The same points and some others measured another way (B), then each row and its match in B:
B (72 x 24):
[[   1  -52   64  -50  -64 -159  -20 -298   30   95    2 -171  100  -58
  -313   -1   89  207  171   25   22 -133   99  719]
 [ -18   51  126 -175  -34  143  217 -186  -43  101  141 -191  329 -167
  -188 -120  118  108  286    8  135  -38 -134  490]
 [ -32  -86  122 -164  -83 -160  209 -242 -109  -24   52 -431   87 -254
  -256 -116   24  -71  -78 -148   45  -90  -89  541]
 [ -94    7   19 -205   89 -118  211 -344  -87   54   18  -34 -110  -69
  -207   63 -132  150  -55   23    3  154 -182  367]
 [ 127   98    5  290   -2  278  -66  213  105   -4  -44   68  239  189
   136 -121  -40 -116  296  -85  -65 -269  358   49]
 [  96 -195  -12   67  -69   25 -250  140 -204 -206  -27  -98  288   34
    61 -193  -65  -62  155  -47  -91  -99  266  208]
 [  92   36  -36   89  -47  216  -40  -76    4   -8  149  109  455   67
    69 -156   60  185  518   44  146  -37  225  363]
 [-168  302  202  106 -119   58  426  149  312  117 -110 -295  -75  -33
   -12 -136  -51 -105  -92 -510  -97  -87    4   82]
 [ -19   18  130  122 -260 -153   28  -44  180   31  -30 -364  267  -41
  -134 -222  144  129  255 -271   98 -204  297  643]
 [ 128  -63   34   52  204  202  172  225 -230 -115 -142 -133   -6  140
   162 -162 -303 -459  -80   48   63 -161   20 -325]
 [  68   80  -53  149  -62  188 -282 -175  134   88  140  271  273   16
  -171  120  165  294  390   15 -295 -179  291  617]
 [  14   47  105  -88   56  177   70  -65  -18  131    5  -36  228   24
  -152  -52   45  129  306  118   60  -82  -43  344]
 [ 174   22  -34  246  154  242  -41  162  -21  -24 -107  107   44  245
   128  -39 -189 -255  121   67  -65 -280  274 -110]
 [ 105 -211  -39   79  134  -53 -227  168 -222 -155 -247   19  -38  278
    91  -92 -296 -112   12  135  -47  -72  240  -57]
 [ -64  249  137  -30  -91  293  298  -75  157  145  177 -112  313 -171
  -111  -90  152   68  263 -219  -27  -81  -79  375]
 [  12   54    0  108  155  -59  306   -4  -13  -46 -171 -139 -339  106
    53  -15 -355 -361 -325 -162  -46 -108   42 -155]
 [ -24  -34  -84  122  101 -271  -56 -141   28  -45 -217   92 -381  210
   -57  121 -315   30 -223  -72 -206   -4  211  152]
 [  94  -88  -54    6  406   35   11   18 -230  -19 -281  148 -493  237
   -52  212 -457 -354 -386  229 -269 -133  -58 -292]
 [  99   17   81  148   97  160 -135  141   32   79 -168  -30  -67  100
  -160   89  -50 -201  -36   13 -338 -391  170  156]
 [  15  -67 -167 -117  254    3  168 -250 -282 -144   39  237 -127  102
   125   21 -403  -21  -69  134   75  288  -95 -104]
 [  -1  -19   81  -69  -49 -103   45 -320   21   95   50 -212   22 -180
  -369   69  100   58    3  -47 -130 -202   11  694]
 [   9   44 -132  121  240    8  130   15  -52  -80 -176  292 -227  378
   267  -21 -467  -15   -2   42   81  195  135 -315]
 [  81 -233 -251  -76  350 -120 -100 -207 -386 -199 -117  411 -174  365
   193   33 -532  110   43  394  162  341   71 -175]
 [ -29  109  -56  129  -26 -116   47 -274  196   92   -7  129    6  152
   -71   22  -59  301  242  -62   57   19  243  468]
 [-135  129  135  219   -1 -173  214  381  207  -13 -444 -237 -365  305
   155 -160 -363 -192 -274 -410  -98  -53  198 -284]
 [  89  178   55  134   15  275  172 -105  137  133  108  -38  168  -47
  -115    5   79 -118  197  -68  -63 -313  106  332]
 [ 146 -142 -100  135  224  -32   75   66 -238 -203 -174  -30 -202  215
   190  -82 -437 -414 -207   52   36 -105  176 -273]
 [  12   77   14   89 -105   65 -165 -180  160  119   78  106  252   15
  -197   42  160  331  370  -30 -151 -127  238  665]
 [ -92   66  -39   72  236  -97   39   82   27   20 -334  237 -455  373
    81  114 -451   40 -207  -15 -195  148   58 -250]
 [  -8   34    1  197 -169 -147  112  -37  109 -111  -16 -239   54  -18
    49 -177  -80  -87  -13 -379  -14 -111  305  299]
 [  13  275  115  150  -96  241  273  -86  280  187  117 -135  216  -87
  -118  -58  153  -32  245 -239  -26 -283  109  421]
 [  62   80  -56  159    1  160 -181  -69  128   92   26  289  286  229
     1  -18   32  340  522  103   10  -58  313  390]
 [  35  116  101  -36   47  143  247 -206   67  179   61 -126  162  -49
  -203  -30   68   25  244   57  135 -181  -38  443]
 [  22   95  149   84   57   33   96   -7  157  203 -176 -172  -79   98
  -241   37    2  -65   52   -1  -78 -334   92  334]
 [  45 -101  -31   -4  -95 -213  183 -315  -90 -114  100 -267  176  -89
   -39 -196  -61    8  123 -102  297   -7  149  491]
 [   5  -30  -80   -7  359    3  -27  -19 -152    0 -258  293 -482  280
   -27  235 -453 -115 -305  176 -310   40  -47 -235]
 [ -35   28  161   -8 -118   76   13  123   48   41  -52 -213  313   15
   -67 -210   82  121  298 -121   42  -86  105  351]
 [ -41  -56  -80   26  -27 -258   76 -233  -24  -97  -40  -12  -16  114
    45 -105 -211  190   84  -92  162  181  181  301]
 [  97 -155 -138   97  194   30 -291   69 -215 -160 -152  297  -93  277
   115   51 -334  -22   -5  152 -225   25  228  -97]
 [  49  103   95   -1   48  205  257  -60   25  108   40 -123  231   15
   -47 -133    4  -39  282   25  203 -138    1  234]
 [  13  171   40   85 -164  220  168 -131  144   41  239  -57  431 -133
   -15 -148  167  115  389 -223   52  -87  142  471]
 [  26  -47 -129  127  130   73 -142  182 -129 -170 -144  319   46  365
   323 -120 -362   93  178   41   -2  209  248 -252]
 [  20   73   81 -135   61  195  137 -243  -15  171  116   -3  257  -60
  -224   -2  100  178  342  161   98  -62 -108  486]
 [ 194 -153  -90   10  276  180   18    0 -335 -142  -42   73   22  141
   110  -49 -304 -327    4  257   59 -107   48 -167]
 [ -17 -166  -61  -31    9 -340  -29 -258 -122 -114  -84  -91  -94   65
   -83  -54 -207  122  -37  -13   72   92  149  389]
 [ 105 -203 -191  -23  220   16  -74  -43 -365 -249  -36  245   52  247
   265 -113 -413  -22  108  219  157  238  118 -184]
 [  89  -61   35 -180  191  143  164 -230 -217   70   51  -48  146  -10
  -157  -29  -76  -31  191  298  192  -61 -152  274]
 [ -66  186    8   37  238   56  338  -49   71   95 -169   92 -408  163
     1  120 -349 -159 -255  -80 -129   18 -101 -182]
 [-116  287   13   26  144   95  339 -164  199  173  -49  174 -269   95
   -50  149 -204   72  -76 -142 -149   80  -97   46]
 [  56  -59   -9   -1 -106  -91  157 -276  -50  -59  136 -207  335  -58
   -29 -227   17   98  321  -39  345  -16  165  532]
 [  38  130  -18   26  -21  388   70   11   -2    7  203  210  572   87
   187 -218   44  248  643   30  210  120  115  177]
 [  64   58  -77   39  362  254   89   89 -127   11 -159  348 -187  338
   164   74 -405 -124    8  222  -55   61  -18 -387]
 [ 143 -132  -13  -46  126  176  134   48 -302 -146   19  -90  317  110
   193 -279 -194 -173  273  173  361   10   45  -63]
 [  38 -221   76 -130  151 -322  334 -133 -300 -137 -212 -544 -361  -83
  -146 -104 -352 -517 -524  -41  110 -152 -130   46]
 [  86  -74  -97  148   65  104 -276   94  -96 -122  -63  240  108  205
   106  -19 -169   47  165   41 -196  -33  297   65]
 [  74   81  -98  296  112  184 -197  200   82  -36 -149  352  -45  350
   190   42 -238   -3  130  -32 -259  -94  366 -133]
 [  65   28    2   12  -39   25  180 -333    6   26  178 -140  183 -153
  -161  -41   55  -22  154  -53   81 -159   74  546]
 [   5  113   50  123   52  241 -156  180  102   87 -113  193   80  188
   -19   42  -47  104  200  -23 -288 -125  168  102]
 [  40  -88  -57  -71  262  -51  270 -113 -268 -128 -109  -51 -285   78
    64  -10 -429 -329 -309   54   39   57 -111 -203]
 [  87 -108    2   77  161  -56 -237  -31  -56   53 -227   65 -173  205
  -201  134 -145  -16  -22  197 -230 -246  188  263]
 [ -92  -33   15 -123  162  -61  169   54 -167  -86 -182    4 -180  153
    95  -76 -372  -21 -143  -28    5  241 -112 -183]
 [ 104 -171  -56 -166  356   72   91  -83 -393  -81 -115   91 -133  160
    20   10 -383 -199  -82  354  101   67 -155 -177]
 [   7  160   54  234 -164   26  -76  -80  317  149   -3    0  218   98
  -127  -37  153  267  388 -162  -60 -224  369  606]
 [   9 -212    8 -194  233  -79  194   56 -421 -212 -173 -173 -161   82
   111 -157 -446 -304 -266   80  115  163 -175 -288]
 [ -81  -40   40 -208  -58 -169  114 -423  -67   38  121 -150   73 -208
  -303   21   40  229   46  -45  -12   80 -112  684]
 [ -25  -19  -95  123  244 -232  -81 -104   16   11 -320  219 -601  301
   -83  255 -426  -34 -364   24 -343  -27  145  -21]
 [  72 -200 -171 -205  254   40  164 -221 -491 -272  110  120   17    0
   176  -87 -415 -167  -81  180  158  303 -157 -164]
 [ 167 -115  -24  124   38 -100 -132 -230  -13   48  -53  -58  124  150
  -171  -25   -3   69  286  214  152 -283  318  554]
 [  17  -31   21  215  -94 -282   34  -42  116  -62 -175 -272 -151   87
   -58  -88 -138 -119 -128 -266  -49 -218  338  324]
 [  30 -219  -21   36   92 -392  -32  -99 -171 -152 -270 -250 -402   79
  -129   18 -335 -253 -427  -61 -146 -138  147  159]
 [  61  -78  -50  -96  365   83  156  -18 -281  -44 -177  128 -253  224
    64   38 -438 -217 -149  259   33   72 -139 -295]
 [ -89   25    7 -159 -154    4  -53 -385    4   38  262   43  324 -236
  -258   22  190  432  289  -89 -138  118  -12  805]]
Rows of B count from 0, top down.

[ 117 -205  -51  222  159 -241   36  143  -77 -100  -46  172   18  -21
 -145  117  208 -115 -375  248 -241 -256   44  330  -16  146  -74] => 70
[ 175    1  129 -133 -141  -16   63  140  -11   39   38  -53  -52  231
  117  122  129  155  194 -248  332  395  146 -305  111   -2   24] => 9
[ 124    7  130 -203 -106  -82 -138   74   55 -108 -168  -20   77  242
   73  148   96  227  -82 -216  223  296   82 -266   89  -95 -136] => 0
[ 104 -157  -55  208  146 -324   83  140  124  -81 -148  115  -26   70
   32   13  227   11 -497  263  -69 -197  281  200  117  133 -105] => 62
[ 227 -226  -80  292  142   50  -23  164 -134  -66  174   77  -39  -35
 -177  -33   89 -240  140   86 -183 -281  -81  310  -86  171  157] => 43
[   3  149   21 -284 -123  226 -315 -139 -145 -142 -126   35    9   26
   45 -143 -189  170  542 -326   61  204  -73 -388   -8 -392  -32] => 8
[  -8   28 -102   75  -17  373 -287  -44  -83 -108   49  -81    3 -117
 -177 -288 -280  -52  542  -79  -99 -109 -171   28  -25 -214  135] => 6
[ -38 -217   36   47   41  288 -201  -92   50  -16  153  -30 -222   83
   11 -346 -241  -91  730 -157   79  -54 -100 -107  -79 -259   80] => 18
[  21   -3  179 -172 -199  106  -34   97   49   34   31 -141  -28  234
    5  127  -33  182  247 -263  343  452    7 -281   90 -119  -44] => 56
[ -26   78   51 -239 -142  185 -246  -65 -210  -85  -31  -12   64  -13
 -103   23 -130  143  415 -248   56  307 -151 -278    3 -262  -26] => 34
[ 201  -56  112  -31  -67 -123  143  182   64   25    8   19 -103  267
  155  118  187   89    7 -141  259  211  222 -161   90   50  -15] => 15
[  27 -310   -2  273  205 -245   85  113   54  -67  -18  201 -133   59
  -91   28  139 -181 -313  292 -238 -374   65  388  -67   68 -139] => 65
[ 162 -500 -134  260  346 -483   18   20 -211  -15   94  203   -3 -170
  -27  -44  456  -67 -303  344 -113  -52  230   75  131  361   78] => 53
[ 344 -239  -35  198  170 -217   72  197 -173  -92   72  229  -34   60
  -36  132  319 -183 -143   68 -166 -233   61  220  -79  242   54] => 69
[-151  -87 -114   23   83  -56 -183 -132 -159  -74  -80   73   31 -226
 -133 -164  -42   78   61  166 -147   26   24  -41   99 -145  -41] => 36
[-185   33  150 -139 -187  193  -59   -6  124   34  -18 -117 -122  167
  -16  -46 -232  147  349 -163  229  288  -18 -203   62 -327 -116] => 57
[-129  -81  122  -93  -77  163  -77  -43    3   -2   41   28 -169  121
  -37  -63 -193    7  436 -139   57  101  -98 -106  -66 -311 -101] => 12
[ 170  -85  -16  217   91 -178  153  213   35  -90  -71  195  -87  115
  -31  110  156 -143 -310  165 -201 -352  119  350  -55   75  -90] => 47
[ 192  -46  -63  118   48 -268   44  187  -25  -80 -118   38  116   17
  -36  137  278   95 -456  152    7   34  230   83  174  209  -13] => 37
[ 166 -184  -51  175  154 -273  -40  156 -103 -158 -107  176  108  -13
 -170  186  252  -74 -491  217 -254 -230   18  314  -12  174  -97] => 46
[ 220   45 -113  268    4  171   63  235 -119  -58  112   31  -18  -49
 -185   -3   -7 -199  144   56 -183 -277  -41  345  -48  101  174] => 40
[-192   -2  138 -147 -160  164 -137  -25  106   -6  -52 -128  -50  133
  -72  -24 -215  163  260 -139  193  293  -65 -187   66 -303 -134] => 27
[-125  122  -70   69  -83  162  -74   52 -122  -65  -50  -18   66 -155
 -288   14 -173    7   55  109 -188  -35 -120  190   30 -152  -28] => 50
[ 205   67   90   98 -191   23  177  380   58   47   70 -200   98  188
 -152  325  146   81 -210  -50  248  291   75  106  162  239   66] => 71
[ -70  119  128 -144 -253  361 -121   76  -59    4   75 -171   10   96
 -195   87 -248   91  474 -267  164  334 -215 -133    0 -240    7] => 19
[ -42 -228 -122  255  218 -286  -49   25   67 -113 -152  117    9  -97
 -100 -103  125  -25 -460  387 -221 -291  163  283  102   66 -114] => 23
[ -68 -250   -7  227  119  -76   69   66   -3    2   72  111 -146  -14
 -143  -34    9 -155  -25  226 -170 -219   -5  287  -40  -10  -61] => 25
[ -98   88  146 -113 -214  378  -63   24  113   16   53 -110 -183  209
   -9 -107 -329   40  618 -278  190  153 -102 -147  -45 -374  -35] => 55
[-145   26   33 -148  -53  105 -256  -99  -82 -137 -149   56   32  -15
 -132  -27 -177   98  168  -75  -97   63 -146  -86  -31 -332 -163] => 11
[ 152  -69  114 -126    8 -230  -61   55  142 -129 -227  124  -47  301
  211   63  162  161 -198 -124  144   65  214 -198   50 -105 -199] => 33
[ 154  -12  -55  205    1 -168  164  256   25   -3  -25  -30   50   24
  -77  129  209   34 -369  184   36   15  224  180  180  228   39] => 41
[ -51  125  109 -230 -199  282 -254  -24  -53  -99  -69  -82   43  104
 -106   19 -231  148  407 -292  108  263 -186 -225  -17 -333  -74] => 3
[  53  -68  -72   67  -43  398 -192  -14 -196   22  266 -141  -48 -130
 -160 -256 -195  -60  804 -169   81  142 -160 -119   13  -85  285] => 5
